Below are the code and all the weights of a small trained network. Each question names an input and a class and asks about switching units off, where a switched-off unit gives its printed mean instead of its output.

import numpy as np


def w(rows, s, z=0):
    codes = np.array(rows[::2]) - 128.0
    scale = np.full(codes.shape[1], s)
    scale[-1] = z or s
    return codes * scale


def norm(h):
    return h / np.sqrt((h * h).mean(-1, keepdims=True) + 1e-5)


def f(y):
    return np.maximum(y, 0)


def log_softmax(a):
    a = a - a.max(-1, keepdims=True)
    return a - np.log(np.exp(a).sum(-1, keepdims=True))


def net(x, mask):
    res = np.array(x, float).reshape(1, 5) / 4 @ E
    u = 0
    for l in range(4):
        y = f(norm(res) @ A[l][:, :-1].T + A[l][:, -1])
        res = res + np.where(mask[u : u + 7], y, B[l][:, -1]) @ B[l][:, :-1]
        u += 7
    return log_softmax(norm(res)[-1] @ U[:, :-1].T + U[:, -1])


A, B = {}, {}
E = w([
[65,147,97,93,26,50,76,135],'x0',
[202,205,90,44,84,210,76,180],'x1',
[88,151,163,119,125,154,133,106],'x2',
[143,95,130,110,175,107,2,36],'x3',
[205,182,215,139,143,38,122,146],'x4',
],0.0088)
A[0] = w([
[106,122,137,154,170,98,155,137,75],'L0N1',
[106,180,101,29,75,51,138,127,65],'L0N2',
[80,152,124,155,77,97,197,204,28],'L0N3',
[112,109,124,136,130,104,29,57,32],'L0N4',
[161,187,185,141,102,57,132,140,3],'L0N5',
[13,141,76,92,114,10,118,148,65],'L0N6',
[43,132,19,108,94,128,146,106,47],'L0N7',
],0.011,0.0048)
B[0] = w([
[81,81,163,143,113,168,171,174,175],'L0N1',
[254,188,176,159,115,219,78,71,240],'L0N2',
[86,171,49,79,206,17,107,10,228],'L0N3',
[98,190,91,87,152,78,188,101,222],'L0N4',
[110,24,236,46,132,92,164,145,214],'L0N5',
[199,76,161,213,42,159,109,40,254],'L0N6',
[167,57,143,50,107,150,127,117,229],'L0N7',
],0.0097,0.0059)
A[1] = w([
[107,132,114,113,112,63,13,53,80],'L1N1',
[34,109,132,225,63,172,93,205,2],'L1N2',
[82,199,87,142,34,52,95,100,102],'L1N3',
[90,59,178,125,52,56,143,139,84],'L1N4',
[105,135,137,55,70,66,254,190,94],'L1N5',
[154,182,148,51,44,94,104,190,75],'L1N6',
[104,200,84,112,14,102,231,135,90],'L1N7',
],0.0068,0.0034)
B[1] = w([
[115,187,95,84,143,52,140,103,254],'L1N1',
[219,90,137,154,144,69,100,178,129],'L1N2',
[254,182,151,189,245,90,135,112,192],'L1N3',
[144,138,238,169,102,163,74,84,219],'L1N4',
[203,190,119,127,157,69,102,101,203],'L1N5',
[84,69,177,144,127,147,78,158,211],'L1N6',
[159,165,41,46,135,56,73,41,171],'L1N7',
],0.0091,0.0037)
A[2] = w([
[50,43,17,89,58,170,148,118,130],'L2N1',
[71,204,77,113,51,127,173,161,2],'L2N2',
[154,136,180,235,225,190,188,149,135],'L2N3',
[154,173,104,34,151,1,153,49,220],'L2N4',
[39,99,179,221,106,15,170,59,137],'L2N5',
[163,201,79,172,206,187,200,88,163],'L2N6',
[134,252,120,27,99,153,27,222,176],'L2N7',
],0.0082,0.0046)
B[2] = w([
[123,106,234,95,134,81,125,211,161],'L2N1',
[111,54,136,128,132,127,112,167,129],'L2N2',
[223,144,134,118,82,136,95,27,170],'L2N3',
[81,137,96,76,195,127,144,152,250],'L2N4',
[107,107,44,179,141,191,123,193,198],'L2N5',
[155,152,113,100,91,19,108,64,176],'L2N6',
[81,82,88,245,158,165,192,133,193],'L2N7',
],0.012,0.013)
A[3] = w([
[187,45,180,71,134,105,129,105,254],'L3N1',
[122,69,113,93,166,133,170,72,203],'L3N2',
[103,91,205,197,41,125,146,183,57],'L3N3',
[105,140,89,253,122,167,120,163,141],'L3N4',
[133,96,228,128,191,107,136,187,80],'L3N5',
[104,118,120,179,78,131,43,89,4],'L3N6',
[93,65,199,73,139,104,93,142,44],'L3N7',
],0.011,0.002)
B[3] = w([
[107,143,161,145,58,154,109,142,250],'L3N1',
[109,210,157,109,110,95,111,194,254],'L3N2',
[84,174,51,63,188,124,166,137,165],'L3N3',
[106,22,94,168,162,215,164,88,191],'L3N4',
[99,109,154,76,57,173,109,225,189],'L3N5',
[214,184,126,113,85,166,157,147,166],'L3N6',
[94,112,176,162,85,174,161,247,175],'L3N7',
],0.011,0.0084)
U = w([
[73,223,51,76,220,44,133,150,202],'0',
[230,165,168,174,55,154,58,40,113],'1',
[86,98,212,102,88,166,106,251,175],'2',
[99,33,62,235,199,228,155,139,2],'3',
],0.014,0.0022)

Each question gives the input, the list of numbers given to net, and the class t.
The units are the neurons (one row each of A and B). Each row of codes is followed by its name. A weight is (code - 128) times the scale printed after its matrix; where a second scale follows, it is the last column's (A, B and U).
mask holds one flag per neuron, layer by layer. A switched-off neuron (its flag False) gives its mean, the last column of its row in B, instead of its output. The means were averaged over made-up inputs and are rounded, as every weight is.
A unit's drop is (log p(t) with every unit on - log p(t) with that unit switched off) / (log p(t) with every unit on - log p(t) with every unit switched off).
The circuit of an input: a set's keep is (log p(t) with only the set's units on - log p(t) with every unit switched off) / (log p(t) with every unit on - log p(t) with every unit switched off). Starting from the 12 units with the biggest drops (on a tie, the unit counted first), units are removed one at a time, each time the one whose removal leaves the highest keep (on an exact tie, the one counted first), for as long as the keep stays at least 0.8.
units of the circuit, in order: the units of the circuit, biggest drop first
k most important neurons: the k neurons with the biggest drops, biggest first
k most important neurons of layer l: the k neurons of layer l with the biggest drops, biggest first
input [0,-8,4,3,6], class 3: units of the circuit, in order -> [L2N5]
input [0,-2,2,2,-3], class 2: 3 most important neurons -> [L0N7; L0N3; L2N1]
input [-4,8,0,-2,7], class 3: 2 most important neurons of layer 3 -> [L3N4; L3N2]
input [0,8,2,8,-1], class 0: 2 most important neurons of layer 2 -> [L2N5; L2N4]
input [1,-6,8,-4,5], class 3: 2 most important neurons of layer 3 -> [L3N4; L3N1]
input [-1,8,7,7,0], class 3: 2 most important neurons -> [L2N7; L0N3]
input [5,0,6,-3,5], class 1: 2 most important neurons of layer 0 -> [L0N2; L0N6]
input [-3,2,-1,-2,1], class 1: 3 most important neurons -> [L0N4; L0N3; L1N1]
input [0,-8,3,0,8], class 2: 3 most important neurons -> [L0N5; L2N7; L3N5]
input [-6,6,-3,-6,5], class 0: 2 most important neurons of layer 2 -> [L2N5; L2N7]
input [7,5,-5,-1,-7], class 1: 3 most important neurons of layer 0 -> [L0N2; L0N6; L0N5]
input [-3,0,0,4,6], class 2: 2 most important neurons -> [L0N5; L0N3]
input [-5,7,-1,6,-3], class 3: units of the circuit, in order -> [L2N7; L0N6]
input [-4,8,-1,-3,3], class 3: units of the circuit, in order -> [L2N7]
input [5,-3,7,-4,3], class 1: 3 most important neurons -> [L0N6; L0N2; L0N4]
input [-5,-3,8,-2,-6], class 2: 3 most important neurons -> [L0N2; L2N1; L1N3]
input [8,7,3,0,5], class 1: 2 most important neurons -> [L0N2; L2N5]
input [6,1,-4,-8,8], class 0: 3 most important neurons -> [L0N3; L2N4; L0N7]
input [2,-8,7,-7,3], class 3: 2 most important neurons of layer 1 -> [L1N4; L1N1]
input [-1,5,-2,2,-7], class 2: units of the circuit, in order -> [L2N1]
input [-2,-3,-6,4,-5], class 2: 2 most important neurons -> [L2N1; L0N3]
input [3,6,3,8,-8], class 0: 4 most important neurons -> [L0N4; L0N5; L1N1; L2N7]
input [-5,-4,-8,-7,-8], class 2: 2 most important neurons of layer 1 -> [L1N3; L1N1]
input [7,-2,-7,-4,3], class 1: 2 most important neurons -> [L0N6; L0N2]
input [-2,-3,7,6,6], class 0: 2 most important neurons of layer 0 -> [L0N4; L0N7]
input [3,1,-2,-5,-1], class 0: 2 most important neurons -> [L0N3; L2N4]
input [6,-3,4,-3,0], class 1: units of the circuit, in order -> [L0N6]
